Here is a tiny trained network, its code and every weight. The questions are about switching its units off for an input and a target symbol, where a switched-off unit gives its printed mean instead of its output.

import numpy as np


def w(rows, s, z=0):
    codes = np.array(rows[::2]) - 128.0
    scale = np.full(codes.shape[1], s)
    scale[-1] = z or s
    return codes * scale


def norm(h):
    return h / np.sqrt((h * h).mean(-1, keepdims=True) + 1e-5)


def f(y):
    return np.maximum(y, 0)


def softmax(a):
    e = np.exp(a - a.max(-1, keepdims=True))
    return e / e.sum(-1, keepdims=True)


def log_softmax(a):
    a = a - a.max(-1, keepdims=True)
    return a - np.log(np.exp(a).sum(-1, keepdims=True))


def net(x, mask):
    ids = ['αβεζλμξπστφψω'.index(c) for c in x.split()]
    T = len(ids)
    res = E[ids] + P[:T]
    u = 0
    for l in range(3):
        q, k, v = (norm(res) @ M[l].T for M in (Q, K, V))
        z = softmax(np.where(np.tri(T) > 0, q @ k.T / 2**0.5, -1e9)) @ v
        res = res + np.where(mask[u], z, O[l][:, -1]) @ O[l][:, :-1]
        u += 1
        y = f(norm(res) @ A[l][:, :-1].T + A[l][:, -1])
        res = res + np.where(mask[u : u + 4], y, B[l][:, -1]) @ B[l][:, :-1]
        u += 4
    return log_softmax(norm(res)[-1] @ U[:, :-1].T + U[:, -1])


Q, K, V, O, A, B = {}, {}, {}, {}, {}, {}
E = w([
[77,68,100],'α',
[78,122,176],'β',
[71,102,142],'ε',
[43,82,169],'ζ',
[128,144,185],'λ',
[152,171,157],'μ',
[150,173,163],'ξ',
[132,137,166],'π',
[132,196,146],'σ',
[79,54,135],'τ',
[74,75,142],'φ',
[139,157,172],'ψ',
[168,254,150],'ω',
],0.0062)
P = w([
[185,130,84],'0',
[146,79,185],'1',
[88,126,163],'2',
[98,190,1],'3',
[142,81,171],'4',
[83,135,166],'5',
[104,221,14],'6',
[146,82,181],'7',
[79,137,167],'8',
[112,227,39],'9',
[153,78,200],'10',
[77,140,169],'11',
],0.0081)
Q[0] = w([
[254,111,90],'L0H1',
[48,200,87],'L0H1',
],0.0048)
K[0] = w([
[113,171,2],'L0H1',
[164,172,158],'L0H1',
],0.0033)
V[0] = w([
[67,129,180],'L0H1',
[187,6,105],'L0H1',
],0.0022)
O[0] = w([
[145,252,100,148],'L0H1',
[158,171,180,2],'L0H1',
],0.003,0.00075)
A[0] = w([
[21,115,215,5],'L0N1',
[244,184,254,139],'L0N2',
[197,148,155,120],'L0N3',
[171,126,103,86],'L0N4',
],0.0055,0.0031)
B[0] = w([
[144,255,120,166],'L0N1',
[29,68,132,255],'L0N2',
[128,61,159,163],'L0N3',
[141,109,100,131],'L0N4',
],0.006,0.0052)
Q[1] = w([
[72,252,122],'L1H1',
[157,80,118],'L1H1',
],0.014)
K[1] = w([
[246,104,80],'L1H1',
[54,157,164],'L1H1',
],0.012)
V[1] = w([
[145,200,78],'L1H1',
[1,135,171],'L1H1',
],0.0045)
O[1] = w([
[254,120,149,95],'L1H1',
[88,88,206,4],'L1H1',
],0.0056,0.00044)
A[1] = w([
[144,104,5,86],'L1N1',
[159,254,163,155],'L1N2',
[92,113,55,77],'L1N3',
[140,96,120,1],'L1N4',
],0.0085,0.004)
B[1] = w([
[136,116,1,173],'L1N1',
[121,53,74,254],'L1N2',
[102,101,102,149],'L1N3',
[131,111,137,128],'L1N4',
],0.0084,0.0057)
Q[2] = w([
[81,253,37],'L2H1',
[89,78,14],'L2H1',
],0.006)
K[2] = w([
[146,143,1],'L2H1',
[135,12,113],'L2H1',
],0.0086)
V[2] = w([
[41,214,160],'L2H1',
[3,48,254],'L2H1',
],0.0038)
O[2] = w([
[194,169,111,117],'L2H1',
[255,134,50,253],'L2H1',
],0.0079,0.0022)
A[2] = w([
[140,11,112,75],'L2N1',
[89,146,251,240],'L2N2',
[93,254,21,254],'L2N3',
[201,106,49,91],'L2N4',
],0.0059,0.0025)
B[2] = w([
[105,192,173,202],'L2N1',
[160,245,16,167],'L2N2',
[255,116,247,255],'L2N3',
[70,157,64,179],'L2N4',
],0.005,0.0055)
U = w([
[88,50,10,190],'α',
[170,140,76,232],'β',
[173,158,70,74],'ε',
[207,150,111,157],'ζ',
[161,157,198,123],'λ',
[72,71,155,74],'μ',
[76,71,169,95],'ξ',
[172,114,154,107],'π',
[25,153,140,82],'σ',
[124,46,117,2],'τ',
[166,123,155,107],'φ',
[85,119,153,66],'ψ',
[88,248,152,107],'ω',
],0.015,0.0051)

Each question gives the input, a string of symbols that net reads in full, and the target symbol t.
The units are the heads (2 rows each of Q, K, V and O) and the neurons (one row each of A and B). Each row of codes is followed by its name. A weight is (code - 128) times the scale printed after its matrix; where a second scale follows, it is the last column's (O, A, B and U).
mask holds one flag per unit, layer by layer, with each layer's heads first. A switched-off unit (its flag False) gives its mean, the last column of its rows in O or B, instead of its output. The means were averaged over made-up inputs and are rounded, as every weight is.
A unit's drop is (log p(t) with every unit on - log p(t) with that unit switched off) / (log p(t) with every unit on - log p(t) with every unit switched off).
The circuit of an input: a set's keep is (log p(t) with only the set's units on - log p(t) with every unit switched off) / (log p(t) with every unit on - log p(t) with every unit switched off). Starting from the 12 units with the biggest drops (on a tie, the unit counted first), units are removed one at a time, each time the one whose removal leaves the highest keep (on an exact tie, the one counted first), for as long as the keep stays at least 0.8.
units of the circuit, in order: the units of the circuit, biggest drop first
most important unit: the unit with the biggest drop
k most important neurons: the k neurons with the biggest drops, biggest first
k most important neurons of layer l: the k neurons of layer l with the biggest drops, biggest first
input μ ω ε π ξ α, target ω: 2 most important neurons of layer 2 -> [L2N2 L2N3]
input ω λ ω ω ζ, target ζ: units of the circuit, in order -> [L1N2 L0N2 L2H1]
input α ψ ε ω ω ξ ω τ ω, target ξ: most important unit -> L1N2
input τ ζ ω μ π μ ξ τ ψ, target σ: units of the circuit, in order -> [L0N2 L2H1 L0N1 L1N2]
input τ π ψ ω ω α τ ω μ τ τ α, target σ: 2 most important neurons of layer 1 -> [L1N1 L1N2]
input ψ ω π, target ζ: units of the circuit, in order -> [L0N2 L2H1 L1N2]
input ω τ τ ξ ζ τ ω φ ω β ω β, target α: units of the circuit, in order -> [L1H1 L1N2 L0N1]
input ξ σ α, target λ: 3 most important neurons of layer 0 -> [L0N2 L0N3 L0N1]
input ξ ω μ ω ω λ ξ ζ, target ζ: units of the circuit, in order -> [L2H1 L1N2 L0N2]
input τ ω ξ, target σ: 2 most important neurons of layer 0 -> [L0N2 L0N1]
input τ σ ψ, target σ: units of the circuit, in order -> [L0N2 L2H1 L0N1]
input ω ω ξ ω τ μ ω τ ω ξ ξ ζ, target α: units of the circuit, in order -> [L1H1 L1N2 L0N1 L0N2]
input ω τ ω μ ξ τ ξ ω λ, target α: units of the circuit, in order -> [L1H1 L1N2 L0N1 L2N3]
input ω ψ τ ξ ω, target ω: units of the circuit, in order -> [L1N2 L0N2 L2N2]
input ξ μ α ξ ω, target ω: 4 most important neurons -> [L1N2 L0N2 L2N1 L2N2]
input ω ω ψ, target α: most important unit -> L1H1
input ω φ μ ω ξ φ β ω ω ξ ω μ, target α: units of the circuit, in order -> [L1H1 L1N2 L2N3]
input τ ω ω τ φ μ, target σ: 2 most important neurons of layer 1 -> [L1N1 L1N2]
input ψ ψ τ μ ξ φ ω τ ω τ ω λ, target ζ: 2 most important neurons -> [L0N2 L0N1]
input ψ ω φ ξ ξ τ ω ψ α, target ζ: 2 most important neurons of layer 0 -> [L0N2 L0N4]
input μ ξ α α μ ω ω ω π, target ω: units of the circuit, in order -> [L0N1]
input ξ ξ ξ ω φ ω τ ω ψ, target λ: 2 most important neurons -> [L0N2 L2N3]
input μ τ μ ξ μ ω ψ ω φ ξ τ μ, target ω: 4 most important neurons -> [L1N1 L0N2 L2N2 L0N3]
input τ ξ μ, target σ: 2 most important neurons -> [L0N2 L0N1]
input ξ μ ζ ξ ω ω, target λ: 3 most important neurons -> [L0N2 L0N1 L0N3]
